Each row comes from the steps of one path. Every step used is in the known rows, and no mark comes twice. Write the path behind each row, first mark first.
Known rows:
velu/seni/vali/vidib/lenik/soro/vime: [  30  -40   12   67  331  -39  -72   -1 -101 -261   89 -210  170  -68
 -140   30  -15 -152 -237  160  -86   13 -160 -203  -12  -14 -278  -70
    5   22  122 -642   26   41  237   82  181 -146   93 -157  -49  -20]
vobon/pebok/soro/vime: [  30  -99   34  126  135 -189  -37   19  -76  201  -86  221  129   72
   -2  -12  -77  -51 -107   28   87  -25  -73 -167   55 -115 -135  -11
   66    6  -53 -379   -3  113  -89  156  111  -36   92  -88  -52   30]
vobon/velu/seni/vali/lenik/soro/vidib: [  78 -257   23  -49  251  -56 -107 -185  109  -51  155 -424  238  -86
 -237  -11  144  -97 -199   -1 -145  -26  -51  168  -19 -127 -254   39
   16 -101   99 -340   94  240  315  108  112 -102  133  -85 -305  -12]
vali/velu/pebok/soro/vidib/lenik: [ -12 -298 -149   32  300  -80 -116   25 -170   -9   70  159  389  -30
  -20   16  249  -40 -378   63 -150  -25  -16 -284   63 -217 -299   19
   46 -124   48 -394  204  297  105  203  107  -79  113   52  -93   72]
soro/vime/vidib/vali/lenik/pebok/velu: [  46   36    8 -308 -178 -135  -68   53 -391  -15   24  194  142    6
 -135   88  -27  133   32  248  -43 -119   19 -307  -27 -199 -101   12
  -48  -65   89 -211  146  148  208  254  224   84  162 -148   -9   29]
vali/lenik/vobon/velu/seni: [  91 -174  143   48  -21  -54   14    8  135  -84  131 -302   35   52
 -101  134   15  116  215   23 -156 -101  -21  178 -125 -122   70  -77
  -14   -4   77 -321  184  109  210  105  110  -64  -62   68 -183  -27]
vime/soro/vidib/lenik: [  -9 -180    0   65  108 -120  -11   12  -23 -103   84   69  152   20
  -92  -14  -38   63 -242   51  -44   55    9 -195  -15  -52  -31   28
  -18  -93   19 -110   58  185  139  120   47    0  301   22 -139   53]
vobon/pebok/velu/vidib/lenik/soro/vime/vali: [  41   70   60  -43  129 -220 -117   31 -183   44   42  -69  111   27
  -42  -90  -96  124 -123  247  -37  -21  -81 -373   57 -302 -116   92
   90   19   63 -527   25  309  273  165  193    1  155 -152 -167    1]
pebok/seni/vali/velu: [  24   26 -254   -8   77   -6  -61    4    5   60 -119  -90  109  -45
 -102   58   39   20  -99  -74 -161  -42   14 -127   40 -186 -248  -93
   56  -91   61 -154  -25   63  105  -31    6  -79 -106  -89  -43  -20]
velu/seni/vali/vidib/vime/lenik/soro: [   9  -45  -17   42  266   23  -36    9 -110 -223  132 -262  123 -197
 -198  -54    1  -65 -460   64  -62   -2  -76  -34  -74  -94 -161 -156
   30   -3   47 -296   82   50  219   41  124 -117  139  -74   98   22]
soro/vidib/vime/seni/velu/vobon/pebok/lenik: [ -23 -215   56   73  188 -146  -37   36  183  -67   99  127  280   -6
 -132  -82  -66  273 -419 -151 -113  -20   18 -333  -40 -279 -100 -100
   88  -69   -7 -188  176  251  -21  120  -16  -87  224  -77  -68   27]
pebok/seni/velu/vobon/lenik/soro: [  38  -37  -31   60   28  -76 -102  -62   72   21   72 -168   12   38
 -217  191   48  210 -211 -140 -140  -72    7   19   -8 -278   95   -5
   29  -60   14 -300   60  208  165 -242   43  -50   28    1  -78  -16]
velu/seni/vali/vidib/vime/soro/lenik: [  39 -117   44   83  184 -122  -47  -13  -55 -215  -59 -173  195 -173
 -195  -33  -63  -48 -424   26  -66   31 -114  -66  -40  -77 -147 -119
   62  -48  -28 -297   68  -20   45  162  124 -124  270  -78  -90   -4]
lenik/soro/vime/vali: [  26   40   82  -35  -65 -141  -91  -32 -243  119    6  -15  -46  -26
 -109  -62  -98 -113  -54  161   45   14  -59   12   97 -106 -186   23
   30   54  -53 -137  -87  107  146   39   84   -9  101 -153  -94    4]
vali/velu/vobon/pebok: [  30   58    4   58  233 -119  -29    3   23   26   -1  -81   59   19
  -49  140   48   51 -253  -49  -62 -125    9 -124   93 -128 -201 -140
   37    1   69  -71   73  102  -36   89    7 -188    5  -30   49   -2]
vime/vobon/pebok/vali/seni/velu/vidib/lenik: [ 134  -39  -26 -169  -64 -112  -14  -27   33 -129   84  116  -56   75
    9  122 -152  362  -74    5 -136 -168  -48 -316  -30 -295   30  -73
  113 -125   91 -177  263  262  121   81   85   52  137 -119  -68   -3]
velu/seni/vali/vidib/vime/vobon/lenik: [  58  -21  132  -12   47    0    5  -10  -43 -269   75 -238  154 -170
 -149  105 -253   39 -350   84 -138  -63  -76 -268 -101  -99   18 -157
   33 -134   31 -321  132   -3  161  101   77 -170   31 -115  125   14]
lenik/soro/vidib/vime/vali/seni/velu/vobon: [  37 -164   48 -137  -75 -228 -130 -190 -186 -272  118 -215  123  -33
 -199   14  -31   10 -273  -14  -91  -33   79   69   58 -283 -255 -105
  115    6  -64 -124   98  296  212   45   31  -28  241 -180  -89   27]
vobon/lenik/soro/vidib/vali/seni: [ -36 -100 -211 -157   23 -162   -4 -141 -225  -77   77 -163  142 -137
 -111   19 -120 -112 -318  104 -139  -43   69   31    0 -143  -93  -61
  122 -128  -27 -372  121  131  256  104   83  -29  236  -30  -54    4]
soro/vime/lenik/vobon/pebok/velu: [  46  110   68 -117  -19 -166   48  148 -119  171   46  234   14   92
 -127    8 -143  151 -102   31    9  -76  -40 -353  -35 -229   16  -46
  -43   26  105 -316   49  -36   77  153  146  -52  -37  -36   21   61]
seni/vali/vidib/vime/vobon/velu/pebok/soro: [  99  -99    4 -105  333 -118 -124  -38  -39 -231   20 -151  204   39
 -324  -16  -44  123 -498   80   23  -49  -99 -353  -13 -307 -171  -87
   67 -132  -22 -349  287  267   88  119  110  -97  133 -206   53  115]
pebok/seni/velu/vobon/lenik: [  25  -50   36   32  -61  -35  -59  -12  158   34   19    2   94   57
 -122  196   12  256  -76 -191 -165  -51   17  -91  -38 -247  147   11
   17  -83   19 -183   42  166   52 -140  -16  -35  -74  -15  -33  -26]
vidib/vali/lenik/soro/vime/seni: [ -34  -84 -110  -13   95 -164  -11   30 -307   -2   29   29    1  -41
  -80   65 -123  -44  -77  208 -123   -6   35   -7   16  -62 -131  -74
  -15  -12   14 -329   61  179  179  125  104   75  202 -126  -86  -55]
vidib/vali/seni/velu/vobon/lenik/pebok: [  29  123  -49 -328  -40 -110  -16 -130  -71 -226  125   69   33  -23
 -177  253  -32  264 -144  -77  -99 -108   20 -112  -32 -251   51  -51
   36 -123   -4 -237   70   90   88   36   24  -52  103  -35   28  -10]
pebok/vali/seni/velu/vobon/lenik/soro/vime/vidib: [ 119  -87  112  -87  -33 -138 -106  -70 -229   -3   33  -86  -27   47
 -170  181  -79   38 -194   60  -99 -181  -19    9   38 -359  -35  -70
   92  -55    7 -232  174  178  281  -38  171 -102  132 -219   93  -16]
vime/vobon/pebok/lenik: [  52   39   58  -78  -80  -60   18   55   78  141   38  168    8  -18
  -55  -22 -137  240 -220   18   -2  -90  -52 -246  -19 -170   96  -88
   20  -72   17  -84  125   33  -58   88   67  -11   61    7   16   57]
soro/vime/vidib/lenik/vobon/pebok/velu/seni: [  65    6  226   62  181 -165    9  152 -168 -153   84    6   86   72
 -159  120 -139  175   43  189 -119 -156  -57 -556 -102 -148  -22  -78
   43   12  136 -539  168   56  289  228  216 -123   91  -17  -81   -4]
vobon/pebok/seni/vali/vidib/lenik: [  39   82 -183  -63  163  -39   39   94  110  -71  -49   22  282  -65
  -91  -22 -106  271 -248  -30 -119    3  -87 -492  -52 -138 -173 -107
  126  -57   85 -538  111  107   41   68  130   -4   15 -102  -45   15]
pebok/vali/velu/vobon/lenik/soro/vime: [  58   20  -46  216  183 -142 -112  -31 -217  211   33 -103   44   32
  -13  150  -85 -143 -308   81 -102 -100  -72  -14  100 -365 -183  -39
   15  -86   42 -311   96  155  182   19  178 -269  -42 -106   62  -11]
pebok/soro/lenik/vobon/velu: [  86  -99  -40   65  146 -185  -15  -48   18  147   39   -1  111  180
  -90   34  -54   89 -166  -42  -25  -61  -43  123  -33 -294   16   64
   46  -71  -10 -448  123   47  134   34  109  -54   15   44 -198   37]
vime/seni/velu/pebok/vali: [  42  -53  -38  -80  232  -17  -79   32  -31   34   23  262  -49  -16
 -200  -52  120  233  -61 -118 -104  -51  -77 -234   -5 -126 -103   38
   27 -116  -13  138  165  163  -24  -33  -11   47   87  -35 -130  -18]
velu/vidib/vali/lenik/soro/vime: [  12 -111   42  -63  -50 -106 -136  -59 -184  -19   89 -165   64  -24
   -6   52 -103 -100  -47  208  -83  -28   -5   -4   40 -163 -168   16
   47   48   33 -350   97  249  222  112  172   57  190 -169 -117  -39]
pebok/lenik/vobon/velu/seni: [  47 -102   91  159  121  -38  -29   42  250  -23  125 -227   35   82
 -139  -29  -10  139   92  -14 -103  -88  -73   51 -144 -222  105  -62
   21  -34   43 -333  162   49  191   58   84 -140  -48   98 -139    0]
soro/lenik/vobon/velu/vidib/vime/seni: [  13 -147   17  100   85 -133  -17   93   82 -106   89 -232   55   74
 -120   15 -204  242 -125   67 -142  -67   13  -66  -77 -243   65  -26
  179  -26  -32 -328  195   85  253   77   37  -98  127   -8 -169  -20]
soro/lenik/vobon/pebok/vali/seni: [ 111   81  -96 -127 -123 -194   72  -11 -123  170  -15  175   27  -40
   12   18 -214  181  -59  -72 -101 -127  -68  -79  -21 -254 -100 -102
  200  -42  -42 -316  193 -131  -18  145  219  -35    3   48 -153   -1]
vidib/vime/soro/lenik/vobon/velu: [  61  -71    1   98   10 -223   52   34   30  -80  -18 -190  -33   81
 -184   36 -201  155 -292   57   47   18  -51   11  -62 -342  127  -65
   62  -29  -70 -336  155   87  111   83   92 -142  234   26 -157   41]
vobon/pebok/seni/velu/vidib/vali/lenik/soro: [  61 -100 -138 -132  -46 -141 -108  -72   59   23   41 -153   55  -39
 -147   64   -6  277 -139  -36 -154 -110    1 -113  -17 -294 -117  -50
  127  -23   60 -397  208  423  165  -37  117  145  262  -97 -273  -43]
lenik/vobon/pebok/soro/vidib/vali: [  41  -18    1   -5  287 -283  -38 -138 -115   38  163  152  211   80
 -184  -44 -290   79 -282  -87  -45  -98   23 -391  -38 -175 -312  -18
  109 -109  -28 -336  158  150  137  152  108   -2  250  -16 -222   67]

Which path is each row?
[  28 -156   17  -85  392 -105 -167   63 -182  -30  -38  170  274  -20
 -290  -82   57  -10 -245   40  -87  -35  -85 -361   57  -11 -364  -43
   72  -42  -36 -356   68   62   43  132  113    7   97 -210   -7   43]
velu/pebok/soro/vime/seni/vali/vidib
[  11 -171  -65  -14   87  -96  -72  100  123  -88  166  -17  251   77
 -294   39   21  323  -79  -16 -180  -25  -44 -469  -82 -269 -113   21
  144  -91   37 -451  292  267  227  102  129  -76   56   86 -292   69]
soro/vidib/lenik/vobon/velu/pebok/seni
[ -18  -81  -40  -24  253 -160 -150  -48 -104 -137   81  -75 -116   86
 -241   21  -93    8 -140   88  -84  -72    0 -132   43  -82 -184    8
   31  -11   48 -183   34  247  268  -51  -43   30  327 -227 -148  -64]
lenik/soro/vime/seni/velu/vidib/vali
[  48 -107   41 -114  -78 -136  -60  -77  -85 -106   16 -166  -13   36
 -122  231   20  -41 -166   20  -67  -70  -11  144   66 -249   40  -86
   27   28   12 -460   19  101  131  -52   73 -121   45 -140   59  -22]
vali/seni/velu/vobon/lenik/soro/vime
[  18  -23  -42 -351  -55 -156  -67 -177  -68 -195  199  104  202  -34
 -239  190  -27  193 -257 -118 -137 -115   44 -181  -13 -217 -115  -12
   59 -168   15 -193  110  137  144  110   22  -66  198  -61  -69   27]
soro/vidib/vali/seni/velu/vobon/lenik/pebok
[  67  -63  -83  -50  216  -47 -176  -10 -128  -31   86   84  281   50
  -15   99   34   43 -188  107  -67  -62  -87 -346   69 -308 -332   63
   65  -93   68 -583  -35  170  253  141  174 -129   51 -136  -74   38]
seni/vali/velu/vidib/lenik/pebok/soro/vime
[ 131   73 -112 -147  -16 -129  124   -4   15 -122   54  135  -39   73
   26   79 -187  331    0  -80  -93  -91  -70 -273  -95 -356  -10 -124
  100  -53   63 -464  229  101   72   39  139   -7   17  -18  -95   -3]
vidib/lenik/vobon/pebok/vali/seni/velu
[  33 -246   32  -49  375 -292  -80 -136  -58    3  145  249  324   82
 -170   81  -45  217 -333 -165 -211  -99   98 -219   -4 -192 -265  -15
    8 -158   43 -232  186  418   82  178   17  114  306 -128 -217   -5]
vime/seni/velu/vobon/pebok/soro/vidib/vali/lenik
[  89  117  -23   99  138 -189    2   22 -220  103   97  205  -93   59
  -47   84 -290  125 -286  174   30  -58 -151 -428   29 -249 -101  -26
   32  -88   51 -354  158  185  103  102  218  -94  162  -95  -84   34]
vidib/lenik/soro/vime/vobon/pebok/vali
[  40  -33  -29 -171   34 -240 -100 -126 -209  -91   66  252  145   89
 -157  259  -63  120 -143  -24  -54 -105   -9 -131    9 -341  -50  -19
   34 -122  -51 -516   36  176   85  127  111  -52  131 -123   15   13]
vidib/vali/seni/velu/vobon/lenik/pebok/soro/vime
[  72 -105   45  -95   -4 -310  -31 -111 -159   -9  -80  179  226  -30
    0   58  -63  181 -330  -87  -60  -32   -3    0   52 -448 -103  -72
  178  -27 -132 -408   80  241  -77  199   85    8  153 -120  -95   -6]
vidib/vime/vali/seni/velu/vobon/pebok/soro/lenik
[  38   50  197 -111  189 -133  -92 -106 -189 -115  109  -82  -22   45
 -261  203 -161   20 -411   96  -37 -101  -10 -227   37 -287  -58   10
   -3  -46   50 -255   85  233  290  -52   47 -120  263 -236   54  -28]
seni/velu/vobon/lenik/soro/vime/vidib/vali
[  67  -30  166 -221 -177 -199  -60    1   38   77  -61  199  127   13
  -58  -16  -48  173  -51  -36  -54  -57  -55 -120   65 -367 -100 -110
   91   46  -27 -273   16  172  -68  197   62  -20   25 -221  -13   -8]
soro/vime/vali/seni/velu/vobon/pebok/lenik
